Below are the code and all the weights of a small trained network. Each question names an input and a class and asks about switching units off, where a switched-off unit gives its printed mean instead of its output.

import numpy as np


def w(rows, s, z=0):
    codes = np.array(rows[::2]) - 128.0
    scale = np.full(codes.shape[1], s)
    scale[-1] = z or s
    return codes * scale


def norm(h):
    return h / np.sqrt((h * h).mean(-1, keepdims=True) + 1e-5)


def f(y):
    return np.maximum(y, 0)


def log_softmax(a):
    a = a - a.max(-1, keepdims=True)
    return a - np.log(np.exp(a).sum(-1, keepdims=True))


def net(x, mask):
    res = np.array(x, float).reshape(1, 7) / 4 @ E
    u = 0
    for l in range(3):
        y = f(norm(res) @ A[l][:, :-1].T + A[l][:, -1])
        res = res + np.where(mask[u : u + 12], y, B[l][:, -1]) @ B[l][:, :-1]
        u += 12
    return log_softmax(norm(res)[-1] @ U[:, :-1].T + U[:, -1])


A, B = {}, {}
E = w([
[144,112,111,121,120],'x0',
[7,48,138,149,124],'x1',
[150,104,101,115,118],'x2',
[152,103,102,115,118],'x3',
[37,173,4,155,173],'x4',
[96,138,102,30,75],'x5',
[102,158,161,139,142],'x6',
],0.0046)
A[0] = w([
[115,161,97,239,146,66],'L0N0',
[203,84,192,221,51,102],'L0N1',
[69,130,116,20,65,91],'L0N2',
[189,67,105,238,235,132],'L0N3',
[153,102,148,237,223,38],'L0N4',
[125,194,77,73,12,85],'L0N5',
[210,157,213,90,95,183],'L0N6',
[71,203,149,52,36,32],'L0N7',
[70,41,206,117,93,92],'L0N8',
[99,146,150,2,157,190],'L0N9',
[163,86,190,116,108,4],'L0N10',
[65,54,134,147,83,202],'L0N11',
],0.0056,0.0024)
B[0] = w([
[110,125,100,122,96,179],'L0N0',
[54,102,81,84,68,219],'L0N1',
[115,82,204,255,57,213],'L0N2',
[98,113,127,112,39,218],'L0N3',
[115,82,129,203,33,189],'L0N4',
[178,118,122,165,86,186],'L0N5',
[57,205,103,110,194,254],'L0N6',
[151,78,121,180,84,188],'L0N7',
[168,101,104,75,212,224],'L0N8',
[78,91,102,246,119,214],'L0N9',
[121,152,133,66,113,167],'L0N10',
[164,166,64,139,234,230],'L0N11',
],0.0059,0.0042)
A[1] = w([
[180,110,212,89,129,148],'L1N0',
[148,63,255,54,112,82],'L1N1',
[128,78,165,73,150,150],'L1N2',
[164,227,133,121,99,199],'L1N3',
[125,127,2,240,111,187],'L1N4',
[89,152,90,90,127,201],'L1N5',
[136,56,117,112,65,167],'L1N6',
[153,92,125,120,122,135],'L1N7',
[123,113,84,78,120,77],'L1N8',
[164,106,179,200,98,71],'L1N9',
[26,53,109,118,168,124],'L1N10',
[36,183,184,162,196,250],'L1N11',
],0.0069,0.0013)
B[1] = w([
[62,211,55,178,140,146],'L1N0',
[33,216,57,86,127,165],'L1N1',
[125,196,141,132,152,153],'L1N2',
[200,14,62,166,179,173],'L1N3',
[136,198,235,55,142,254],'L1N4',
[154,110,210,50,84,159],'L1N5',
[143,140,186,138,88,178],'L1N6',
[68,144,149,119,150,141],'L1N7',
[111,126,254,82,95,142],'L1N8',
[97,95,127,115,16,159],'L1N9',
[197,121,104,150,162,211],'L1N10',
[180,91,164,102,131,195],'L1N11',
],0.005,0.0077)
A[2] = w([
[73,218,91,57,160,18],'L2N0',
[106,140,136,165,56,172],'L2N1',
[130,159,147,99,62,112],'L2N2',
[230,167,94,208,81,198],'L2N3',
[92,157,62,179,114,253],'L2N4',
[206,59,116,132,192,96],'L2N5',
[178,121,132,69,172,163],'L2N6',
[3,60,114,154,160,233],'L2N7',
[150,115,155,114,75,125],'L2N8',
[70,73,106,125,201,52],'L2N9',
[111,169,234,160,173,144],'L2N10',
[155,236,119,121,116,86],'L2N11',
],0.0062,0.0012)
B[2] = w([
[59,188,190,43,80,215],'L2N0',
[137,62,140,158,107,224],'L2N1',
[161,110,169,186,149,218],'L2N2',
[112,17,125,167,199,217],'L2N3',
[79,153,93,125,31,160],'L2N4',
[213,164,218,125,176,198],'L2N5',
[123,69,254,157,124,209],'L2N6',
[176,144,70,155,103,240],'L2N7',
[92,114,187,125,114,194],'L2N8',
[196,139,85,127,179,191],'L2N9',
[197,150,164,72,38,252],'L2N10',
[24,126,23,112,189,212],'L2N11',
],0.0046,0.0037)
U = w([
[121,117,204,108,97,254],'0',
[82,44,121,232,1,63],'1',
[34,245,118,27,122,43],'2',
[133,106,184,104,111,192],'3',
[190,85,90,147,243,63],'4',
],0.0069,0.0035)

Each question gives the input, the list of numbers given to net, and the class t.
The units are the neurons (one row each of A and B). Each row of codes is followed by its name. A weight is (code - 128) times the scale printed after its matrix; where a second scale follows, it is the last column's (A, B and U).
mask holds one flag per neuron, layer by layer. A switched-off neuron (its flag False) gives its mean, the last column of its row in B, instead of its output. The means were averaged over made-up inputs and are rounded, as every weight is.
A unit's drop is (log p(t) with every unit on - log p(t) with that unit switched off) / (log p(t) with every unit on - log p(t) with every unit switched off).
The circuit of an input: a set's keep is (log p(t) with only the set's units on - log p(t) with every unit switched off) / (log p(t) with every unit on - log p(t) with every unit switched off). Starting from the 12 units with the biggest drops (on a tie, the unit counted first), units are removed one at a time, each time the one whose removal leaves the highest keep (on an exact tie, the one counted first), for as long as the keep stays at least 0.8.
circuit, biggest first: the units of the circuit, biggest drop first
unit that matters most: the unit with the biggest drop
top k neurons: the k neurons with the biggest drops, biggest first
top k neurons in layer l: the k neurons of layer l with the biggest drops, biggest first
drop when u is switched off: that unit's drop, to one decimal
input [-2,4,6,1,1,8,-5], class 1: circuit, biggest first => (L0N2)
input [-1,-8,-6,-6,3,7,7], class 4: circuit, biggest first => (L1N3 L2N3 L1N4)
input [-4,8,-5,1,-7,-4,-6], class 4: top 4 neurons => (L0N11 L1N4 L1N10 L2N9)
input [0,-4,7,4,8,8,1], class 1: circuit, biggest first => (L0N2 L0N6)
input [-8,2,2,-3,7,8,-7], class 1: circuit, biggest first => (L0N2 L0N6)
input [3,-8,-7,-2,-4,-6,3], class 4: top 4 neurons in layer 0 => (L0N6 L0N2 L0N9 L0N7)
input [4,7,3,-2,-4,-5,-4], class 4: circuit, biggest first => (L0N8 L0N11)
input [0,-3,5,-8,-7,6,-6], class 2: top 4 neurons => (L1N1 L0N6 L0N4 L1N0)
input [-6,-3,-2,-6,-2,-6,4], class 1: top 2 neurons in layer 0 => (L0N4 L0N11)
input [-6,-8,-1,-2,-1,1,1], class 4: top 2 neurons => (L1N3 L1N4)
input [-6,4,-6,4,-4,-7,4], class 1: top 2 neurons in layer 0 => (L0N4 L0N3)
input [-3,5,3,1,-8,6,3], class 2: top 2 neurons => (L1N1 L0N8)
input [0,-3,7,7,-6,2,-3], class 2: top 3 neurons in layer 1 => (L1N1 L1N0 L1N11)
input [-3,-4,6,-6,2,-5,-1], class 1: top 2 neurons => (L0N4 L0N3)
input [1,-2,6,0,7,-3,2], class 2: top neuron => (L2N11)
input [5,-6,-7,-6,-8,0,0], class 2: top 2 neurons in layer 1 => (L1N0 L1N1)
input [-5,-8,-5,-2,0,6,-2], class 4: top 2 neurons => (L1N3 L0N6)
input [0,-3,-6,-1,5,3,-8], class 0: top 3 neurons in layer 1 => (L1N4 L1N1 L1N0)
input [-4,8,-1,-7,-4,3,-5], class 4: top 2 neurons => (L0N8 L1N4)
input [0,5,-7,7,-5,-2,-3], class 2: unit that matters most => L0N9
input [3,7,1,1,-5,4,-2], class 4: top 2 neurons => (L0N8 L0N11)
input [-7,1,-7,3,-2,-8,-7], class 1: top 3 neurons in layer 0 => (L0N4 L0N3 L0N1)
input [-3,-5,2,4,4,5,4], class 1: top 2 neurons in layer 0 => (L0N5 L0N8)
input [-4,3,0,8,-8,-6,-3], class 2: drop when L0N2 is switched off => 0.2
input [-5,-2,0,7,4,6,4], class 1: drop when L1N4 is switched off => -0.1
